[ -1.4 -13.9 -11.8   0.0   4.9 -14.7  -1.8  -1.7 -11.9  16.1  11.5   3.8
  12.5  -2.8   2.4  11.4 -11.8  23.7 -23.3 -39.5]  S C
[-17.2   0.5  10.1   6.0   6.4 -19.7   6.4   5.0  -7.7  15.9  -3.2   6.1
  10.1  16.6   6.1  -8.6  14.0 -11.1  -8.8 -16.9]  S C
[  2.9 -13.9  11.9  -9.1  -8.2 -19.3  24.6  -7.1   4.7 -12.7   3.9  -0.8
  -0.9   2.0  11.8  11.5   6.6  13.1  -8.6  -9.4]  Z M
[ 11.5 -16.8  -1.5  -3.3  -1.1 -28.9  24.2  -6.9   9.7   4.4  -3.6   7.9
  -7.3  12.6   7.5  12.3   5.8  23.0 -17.7 -23.3]  S M
[ 44.4 -20.0 -14.7  -6.8  -2.8 -16.5   8.3  -8.4   7.2   0.7   4.0  -2.2
  -6.3 -10.7   3.3  25.9 -12.6  43.1 -11.4 -26.5]  Z M
[-11.7 -21.9   4.6   3.3  10.2 -21.4  12.8   5.1 -10.4  17.7  14.6   8.9
   6.0   4.0   7.9   1.2  -2.8  30.4 -23.5 -39.0]  S C
[ -4.5  -6.5  19.8   9.1  -1.3   8.8  -3.9  -0.3  -9.2   6.2  -2.1 -12.9
  12.0  -5.3   6.2   7.1 -17.8  -5.8 -12.7 -21.1]  Z C
[  8.9  -2.9   4.3  11.4   3.4  12.4   3.5  -0.9  -9.3   5.9  -2.2  -8.5
  13.8 -13.2   9.0   5.2  -8.5   3.3  -3.3 -23.9]  Z C
[ -0.7 -12.3  10.6  -3.1  -2.1 -11.8  19.6  -5.2   5.6  -3.5  -3.1  -0.4
  -8.1   4.3  10.9   2.8   7.1  10.7  -3.9  -6.6]  S M
[ 50.1 -32.2 -18.8  -6.4  -4.4 -22.7  11.3 -10.7  -0.7   5.1  12.1  -6.3
  -2.4 -15.9   3.1  34.7 -28.5  61.4 -22.9 -47.1]  Z M
[ 35.3 -39.3 -55.2   2.8  12.6 -21.6  -1.8  -1.6 -10.2  29.5  35.1   6.7
   4.6 -29.1  -9.5  28.0 -28.2  75.0 -46.0 -75.0]  S C
[  0.8 -10.4   9.9   2.9   3.9 -11.6  -0.8  -2.4 -11.7  12.6  -0.4  -0.5
  16.4  -0.4   6.2  10.8 -12.4   2.0 -15.3 -34.6]  S C
[  3.3  -6.6 -10.4   7.8  -5.9  -1.7   7.0  -2.4  -2.1  11.2  -1.4 -16.3
  11.3 -13.6   3.6   7.7  -3.6  25.6 -17.2 -32.8]  Z C
[  9.5  -2.5  24.8   8.2   0.7  -7.7  -2.9   8.6 -14.1   3.9  -5.2 -16.1
  17.6  -6.1   9.9   1.5 -12.3 -13.2  -1.7 -23.1]  Z C
[-10.5  -4.1  -4.9   3.9   7.9  -5.9   4.7   4.2 -10.8   9.1   6.5  15.3
  14.0   2.6   6.5  -0.8   0.5   4.3  -9.4 -24.8]  S C
[  3.3  -8.9  21.9   1.9   2.4 -12.3   1.3  -2.5 -10.5  14.6  -2.2 -12.9
  11.0   0.7   7.5   7.1 -11.2  -1.2 -14.4 -29.4]  Z C
[  8.7 -15.2   7.3   6.5   5.6  -7.0   3.1   1.6 -10.3  12.3   2.9 -11.0
  10.1  -7.7  11.5   6.1 -16.2  17.3 -14.2 -37.2]  Z C
[ -1.0  -7.0 -20.6  -6.3  -0.3 -20.7  18.5  -3.4   3.9  -2.7   1.4  15.2
   2.1   1.6   6.2  10.3  10.5  22.9 -10.9 -18.5]  S M
[  2.5 -18.4  -8.2  -2.0   2.4 -24.9  14.0  -1.9   7.2  -8.0   3.0   4.0
   3.5  -0.8   5.7   8.9  -6.3  28.5 -13.5 -26.2]  S M
[ 13.5 -14.8   2.6   3.1  -1.8  -3.7  12.4  -9.1   7.2   0.4  -6.5 -11.4
  -4.5  -0.6   9.9  12.3 -11.7  20.2  -6.7 -18.1]  Z M
[  5.5 -12.3  17.7   8.6   4.0  -2.8   6.7   1.3  -9.7  15.8   3.7  -6.3
  -2.7   1.0   9.5   1.3  -5.6   9.0  -8.4 -22.7]  Z C
[ 42.2 -38.4 -38.6   6.8  10.7 -17.6  -1.6   0.2 -16.0  19.7  33.1   5.5
   4.2 -31.9  -4.6  24.1 -33.1  75.0 -30.9 -68.4]  Z C
[  4.7 -12.5  -5.9   7.4  10.0 -15.7  -7.3   5.0 -12.5  19.7   6.4   9.9
  10.0  -2.8   1.8   2.3  -8.1  10.6 -11.6 -33.0]  S C
[  3.1  -7.8  -7.4   7.2   7.6 -14.5  -2.2   3.5 -12.0  16.4   3.7  -4.1
  14.8  -6.3  -0.3   2.3  -5.8  17.5 -16.8 -36.9]  S C
[16.3 -8.5  6.6 -2.8 -3.3 -8.8  6.5 -5.0  9.5 -5.4 -4.7 -3.3 -9.9  0.2
  5.7  6.8 -5.6 12.5 -1.7 -0.9]  Z M
[ 28.5 -15.7 -35.6  -1.8  -1.1 -15.4  20.8 -10.7   6.4   1.8   7.1  13.7
   3.6 -10.9   4.7  26.5  -1.3  48.4 -18.1 -38.2]  S M
[ 26.0 -25.1 -41.4  -9.3   0.6 -19.6   9.2 -10.8   7.3  10.7  19.6   2.4
  -5.5 -11.2  -7.2  25.7 -12.8  69.2 -30.4 -38.0]  S M
[  7.4 -15.2  22.0   6.2   1.2  -5.6   5.0   1.0  -8.6   2.6   4.3 -10.9
   6.0  -4.8   9.1   4.1 -17.4   3.8  -7.6 -20.0]  Z C
[ -6.2  -4.8  48.7  11.1  -3.5   6.8   6.1   0.8  -6.1   8.1 -11.4 -26.8
   2.2   2.4  12.8  -8.7  -5.4 -18.7   0.5  -5.1]  Z C
[ 15.6 -16.3  19.5  12.4   2.7   8.4  -0.2   0.1  -6.6   6.7  -1.3 -10.4
   6.7  -7.6  11.8   4.3 -23.2   6.9  -3.2 -29.6]  Z C
[ 28.7  -3.6 -14.8  -1.6  -4.5   4.6   6.7  -6.1   2.8  -9.6  -2.3  -3.4
   2.9 -10.2   3.8  15.7  -7.3  21.2  -1.1 -10.9]  Z M
[ 13.1  -2.7   0.1 -10.3 -10.1 -13.6  26.5 -11.4   3.6  -6.6  -2.3   4.2
   5.4  -0.1   6.8  20.1   7.1   8.9  -8.9 -18.2]  Z M
[ -2.9 -13.8  20.8   6.7   3.1   2.9   3.9  -4.4  -7.5   5.1  -1.6 -10.8
   8.3  -1.1   9.6   7.5 -17.0   0.3 -12.2 -28.5]  Z C
[ 13.9  -1.2  20.6  10.2  -0.4  16.6  -7.5  -2.1  -8.6  11.5  -9.4 -20.1
   7.4  -5.5   7.2   4.2 -12.9 -10.9   3.4 -12.3]  Z C
[ -2.7 -16.7   0.1   2.4   5.6 -16.7   5.2  -0.8 -10.4  12.8   7.4   3.8
  14.8   1.2   4.2   9.3 -10.8  13.1 -19.2 -38.3]  S C
[ 4.5  2.3 -8.2 -4.8 -5.1 -3.8  9.3 -4.5  2.2 -9.4 -5.2 -0.5  9.5 -5.1
  5.0 10.4  3.2  1.9 -4.6 -6.9]  Z M
[ 26.0 -18.0 -14.2  -6.0  -4.0 -21.1  20.0  -7.8   5.9   7.7   7.2 -12.5
  -9.1 -11.6   1.7  17.1   5.2  46.0 -17.0 -23.0]  Z M
[ 13.5  -4.4 -18.0  -7.0  -6.4 -21.5  13.0  -3.4  10.0  -7.7   0.7  -5.4
   3.1  -9.2   1.0  11.4   6.5  24.3  -5.9  -9.5]  Z M
[ -4.1   0.6  12.2   8.1   3.4  -8.1   7.7   4.4 -10.2   7.6  -6.7   5.3
  14.3   6.3  10.7  -3.5   8.2 -14.4   1.0 -18.8]  S C
[  3.8  -1.2  37.9   4.1  -1.2  -3.0  -5.1  -2.1  -7.6   2.6 -14.7 -11.4
   8.9  10.9  10.7   1.6 -12.0 -28.6   3.6 -12.9]  Z C
[ 19.6  -5.9  13.3   6.3   3.3  -2.1  -5.8   1.1  -9.0   6.4  -5.7 -11.9
  12.8  -8.9   5.0   8.0 -14.9  -4.9  -3.8 -25.0]  Z C
[-13.3 -11.3   8.3   4.8   6.6  -9.5   4.9  11.7 -20.3  14.8  -0.7   5.7
  11.8  11.8   6.2   6.1  -7.5   6.0 -18.0 -31.6]  S C
[ 13.6 -10.6   2.8  -3.7  -1.5  -3.3  12.8  -7.7   7.3  -4.1  -4.4   7.7
  -8.3   7.2   7.8  13.1  -5.1  10.4  -0.3  -9.2]  S M
[  5.8 -13.6   3.3   6.6   5.0  -0.7  -4.1   2.8  -9.2   5.5   6.7  -2.4
   7.5  -9.2   4.7   6.0 -20.2  10.9 -10.5 -31.0]  Z C
[ 19.5  -7.3  -4.4   5.3  -3.2  -2.2  13.5  -4.8   7.5   1.0  -8.2 -14.0
  -2.9 -13.6   6.2  10.5  -2.3  20.7  -5.9 -14.8]  Z M
[ 11.0   1.9   5.4  -3.6  -4.7  -0.2   8.2  -1.4   1.3  -9.6  -5.7   4.6
   0.5   1.1   7.3   4.6   4.9 -12.7  11.0   4.8]  Z M
[  6.5   6.1  25.4   5.7  -2.8  -4.8 -14.8  10.5 -10.5   0.8 -11.0 -26.0
  14.9  -6.8   1.5  -1.4 -11.5 -29.6   5.0  -5.7]  Z C
[  4.8  -3.1  33.9   9.0  -0.3  -7.8   2.9   2.7  -7.0   3.4  -9.6 -29.8
   8.2  -4.8   9.4  -1.5  -4.1 -14.4  -2.1 -14.7]  Z C
[ 17.7 -14.1 -14.5  -3.3  -2.0 -14.9  16.2  -8.3   6.7  -3.7   0.7  -1.7
   0.3  -5.4   5.0  17.0  -4.0  34.0 -10.5 -25.0]  S M
[  1.3  -0.2  -6.3  -7.4  -2.9 -22.9  16.6  -4.3   2.5  -6.3  -2.8  15.5
  11.8   9.8   9.2  12.0  11.1  -2.7  -3.4 -13.3]  S M

[  0.1 -30.3 -21.1   6.6   2.1   1.0  -1.2   6.9   1.2 -10.8  15.3  -3.2
  11.8   6.4  11.0   1.1   4.6   5.2  -3.6  -4.1]  B (57)
[ -6.2  14.0   3.3  -2.0  -3.0 -12.4   6.3  19.1   5.4  14.3  -1.7  -3.0
 -10.9  -5.6  -8.7  -5.4  -6.3  14.6   3.5 -15.4]  W (62)
[ -1.1  13.0 -13.6  -1.6  -7.9  -2.9  25.4   9.4   9.4   9.6  -3.1  12.9
 -19.0 -22.1   8.1 -17.6 -11.2   5.6   9.8  -1.8]  Y (62)
[  4.5  10.5  -4.8   1.3  12.7  19.0  15.9  29.3   0.0   7.1  16.5 -23.3
 -25.9 -10.9  -3.6  -5.6   2.1  -0.9  -8.1   1.6]  H (58)
[  4.5 -20.1  17.1 -10.0  -3.8   4.6   5.2   2.3   5.5  12.7  -1.5 -46.1
  -7.6  12.2  16.6  33.8  -3.6  11.4  15.4  12.3]  W (57)
[  3.8  10.5 -15.9   5.2   6.5   3.8   7.9  17.7   3.4  -1.6  11.1 -18.3
  -2.4 -10.8  -2.7 -11.6  -0.7   7.5  -2.9  -4.2]  Y (62)
[  2.5 -25.6 -12.8   5.1  -6.1   8.2  12.3   5.9   5.9   2.2   8.5 -11.5
  -4.9   1.5  15.2  13.7  -5.2   8.0   6.3  -2.3]  H (57)
